Below are the code and all the weights of a small trained network. Each question names an input and a target symbol and asks about switching units off, where a switched-off unit gives its printed mean instead of its output.

import numpy as np


def w(rows, s, z=0):
    codes = np.array(rows[::2]) - 128.0
    scale = np.full(codes.shape[1], s)
    scale[-1] = z or s
    return codes * scale


def f(y):
    return y / 2 * (1 + np.tanh(0.7978845608 * (y + 0.044715 * y**3)))


def softmax(a):
    e = np.exp(a - a.max(-1, keepdims=True))
    return e / e.sum(-1, keepdims=True)


def log_softmax(a):
    a = a - a.max(-1, keepdims=True)
    return a - np.log(np.exp(a).sum(-1, keepdims=True))


def net(x, mask):
    ids = ['ΘΠβηλτφ'.index(c) for c in x.split()]
    T = len(ids)
    res = E[ids] + P[:T]
    r = res
    for j in range(2):
        rows = slice(3 * j, 3 * j + 3)
        q, k, v = (r @ M[0][rows].T for M in (Q, K, V))
        z = softmax(np.where(np.tri(T) > 0, q @ k.T / 3**0.5, -1e9)) @ v
        o = O[0][rows]
        res = res + np.where(mask[j], z, o[:, -1]) @ o[:, :-1]
    y = f(res @ A[0][:, :-1].T + A[0][:, -1])
    res = res + np.where(mask[2:14], y, B[0][:, -1]) @ B[0][:, :-1]
    return log_softmax(res[-1] @ U[:, :-1].T + U[:, -1])


Q, K, V, O, A, B = {}, {}, {}, {}, {}, {}
E = w([
[148,51,102,124,86,114,175,213,112,107],'Θ',
[187,101,76,89,8,78,90,85,94,92],'Π',
[143,116,131,223,183,52,121,72,211,137],'β',
[167,176,178,179,135,179,166,143,65,74],'η',
[155,87,132,90,84,147,114,158,128,162],'λ',
[112,161,120,179,51,136,151,180,181,201],'τ',
[140,192,156,112,207,122,127,137,121,81],'φ',
],0.015)
P = w([
[170,152,66,82,166,204,203,44,80,145],'0',
[228,159,92,84,151,185,181,82,112,140],'1',
[73,116,121,83,156,171,207,20,63,138],'2',
[181,130,86,159,185,211,121,113,69,141],'3',
[202,147,174,49,117,109,184,109,140,102],'4',
[48,106,167,96,145,121,161,64,65,113],'5',
[196,152,157,105,144,91,93,169,94,122],'6',
[45,116,188,102,143,76,110,100,44,115],'7',
[201,152,214,115,137,70,78,187,120,95],'8',
[33,89,211,151,146,96,79,140,61,85],'9',
[203,151,253,119,115,29,51,214,161,57],'10',
[20,120,226,174,143,35,9,153,18,102],'11',
[115,168,197,96,156,81,52,145,113,116],'12',
],0.006)
Q[0] = w([
[2,78,151,153,76,107,157,65,167,146],'head 1',
[85,177,199,64,157,162,147,115,33,44],'head 1',
[101,163,28,178,143,186,120,110,144,128],'head 1',
[157,175,187,26,114,126,144,189,45,111],'head 2',
[107,138,164,130,185,160,134,85,78,59],'head 2',
[222,160,61,167,166,159,92,160,131,139],'head 2',
],0.031)
K[0] = w([
[247,172,169,131,96,129,143,103,213,159],'head 1',
[168,89,156,80,143,74,156,255,118,42],'head 1',
[117,132,64,85,153,161,222,70,128,140],'head 1',
[105,97,193,189,145,67,38,148,115,90],'head 2',
[189,77,145,145,187,88,159,71,154,110],'head 2',
[35,105,84,147,165,145,134,73,74,135],'head 2',
],0.031)
V[0] = w([
[121,9,151,76,165,97,90,181,157,176],'head 1',
[154,151,142,23,145,229,78,48,113,168],'head 1',
[183,108,57,134,107,175,231,108,81,131],'head 1',
[60,143,211,127,130,149,117,232,89,121],'head 2',
[140,58,172,193,120,56,79,125,111,85],'head 2',
[115,120,153,165,61,81,101,146,137,148],'head 2',
],0.014)
O[0] = w([
[142,105,74,121,119,204,181,51,228,174,35],'head 1',
[27,158,208,71,63,171,95,146,196,49,18],'head 1',
[92,218,46,192,165,129,78,197,126,132,136],'head 1',
[2,211,127,74,123,93,191,168,86,150,2],'head 2',
[106,144,100,185,161,166,2,161,134,67,128],'head 2',
[140,195,108,165,94,170,102,187,154,99,132],'head 2',
],0.0078,0.0071)
A[0] = w([
[140,145,146,133,31,153,175,163,51,134,171],'neuron 1',
[99,151,144,189,139,121,127,94,112,148,126],'neuron 2',
[143,93,56,69,117,184,135,116,76,150,112],'neuron 3',
[71,75,102,10,134,76,62,180,148,131,72],'neuron 4',
[161,45,89,149,104,81,142,100,174,205,121],'neuron 5',
[89,165,153,75,163,111,144,106,165,97,3],'neuron 6',
[95,37,128,53,50,131,115,145,141,146,28],'neuron 7',
[86,177,136,164,159,61,151,104,167,156,167],'neuron 8',
[101,102,81,137,89,86,118,148,143,184,119],'neuron 9',
[162,69,99,123,106,91,174,97,149,205,99],'neuron 10',
[75,63,64,90,66,158,144,121,211,135,51],'neuron 11',
[106,124,27,141,51,138,129,165,171,170,81],'neuron 12',
],0.014,0.0043)
B[0] = w([
[98,133,128,145,93,157,72,123,153,235,165],'neuron 1',
[163,105,168,84,98,133,142,105,160,118,166],'neuron 2',
[146,154,157,133,151,102,186,113,158,127,138],'neuron 3',
[67,145,82,203,121,135,186,81,124,15,142],'neuron 4',
[116,160,103,117,111,124,224,139,93,168,255],'neuron 5',
[159,154,176,72,203,98,121,159,140,164,134],'neuron 6',
[115,8,110,90,152,42,132,169,184,168,135],'neuron 7',
[178,107,81,155,124,151,154,125,126,150,196],'neuron 8',
[92,164,145,134,153,151,133,127,127,105,155],'neuron 9',
[135,117,153,142,138,141,28,140,157,78,231],'neuron 10',
[186,160,79,47,48,233,129,143,68,98,130],'neuron 11',
[119,115,188,64,154,94,106,108,109,91,150],'neuron 12',
],0.015,0.023)
U = w([
[141,224,153,83,195,119,204,115,108,130,75],'Θ',
[204,127,135,168,157,186,58,108,161,80,200],'Π',
[252,152,66,168,129,156,241,102,109,200,217],'β',
[126,196,77,165,100,171,168,106,99,125,4],'η',
[168,154,84,70,87,188,171,140,119,134,24],'λ',
[147,196,161,121,99,170,134,143,137,244,152],'τ',
[140,110,96,137,116,121,159,141,166,159,34],'φ',
],0.0032,0.0029)

Each question gives the input, a string of symbols that net reads in full, and the target symbol t.
The units are the heads (3 rows each of Q, K, V and O) and the neurons (one row each of A and B). Each row of codes is followed by its name. A weight is (code - 128) times the scale printed after its matrix; where a second scale follows, it is the last column's (O, A, B and U).
mask holds one flag per unit, heads first, then neurons. A switched-off unit (its flag False) gives its mean, the last column of its rows in O or B, instead of its output. The means were averaged over made-up inputs and are rounded, as every weight is.
A unit's drop is (log p(t) with every unit on - log p(t) with that unit switched off) / (log p(t) with every unit on - log p(t) with every unit switched off).
The circuit of an input: a set's keep is (log p(t) with only the set's units on - log p(t) with every unit switched off) / (log p(t) with every unit on - log p(t) with every unit switched off). Starting from the 12 units with the biggest drops (on a tie, the unit counted first), units are removed one at a time, each time the one whose removal leaves the highest keep (on an exact tie, the one counted first), for as long as the keep stays at least 0.8.
circuit, biggest first: the units of the circuit, biggest drop first
most important unit: the unit with the biggest drop
top k neurons: the k neurons with the biggest drops, biggest first
heads that matter: for each layer, one digit per head in row order, 1 if its drop is at least 0.15 and else 0, layers parted by /
input τ Π Θ, target Π: most important unit => head 1
input β τ β β β λ β φ τ φ τ, target τ: top 2 neurons => neuron 1; neuron 10
input η η φ β η Π, target η: circuit, biggest first => neuron 4; head 1; head 2
input β φ Θ β Π λ, target Π: circuit, biggest first => head 1; neuron 5
input τ φ φ η, target τ: heads that matter => 11
input β β λ Θ Θ, target Θ: heads that matter => 10
input β β φ β β τ β β β η Π, target η: circuit, biggest first => neuron 4; head 2
input β φ β β τ β Θ Π, target Θ: heads that matter => 10
input Π β β η, target Π: heads that matter => 01
input β Θ β β τ β φ φ β τ Θ, target τ: circuit, biggest first => head 2; neuron 1
input η φ φ, target Θ: circuit, biggest first => head 1; neuron 6; head 2
input β β Π β η Π Θ β β β τ Π, target τ: circuit, biggest first => head 2; neuron 1
input τ β λ τ η Π Θ, target Π: circuit, biggest first => neuron 5; head 1
input β λ τ λ β φ η λ, target η: circuit, biggest first => neuron 4; head 2; head 1
input τ φ η, target τ: circuit, biggest first => neuron 1; head 1; head 2
input η β λ τ Π, target τ: heads that matter => 01
input Π β β φ φ Θ, target φ: circuit, biggest first => neuron 7; head 1; head 2
input Π τ λ Π, target λ: top 2 neurons => neuron 11; neuron 10
input Θ β β φ, target Π: most important unit => neuron 5
input β φ φ, target Π: heads that matter => 11
input β τ λ, target τ: heads that matter => 01
input β τ φ β η φ β φ φ Π, target φ: heads that matter => 10
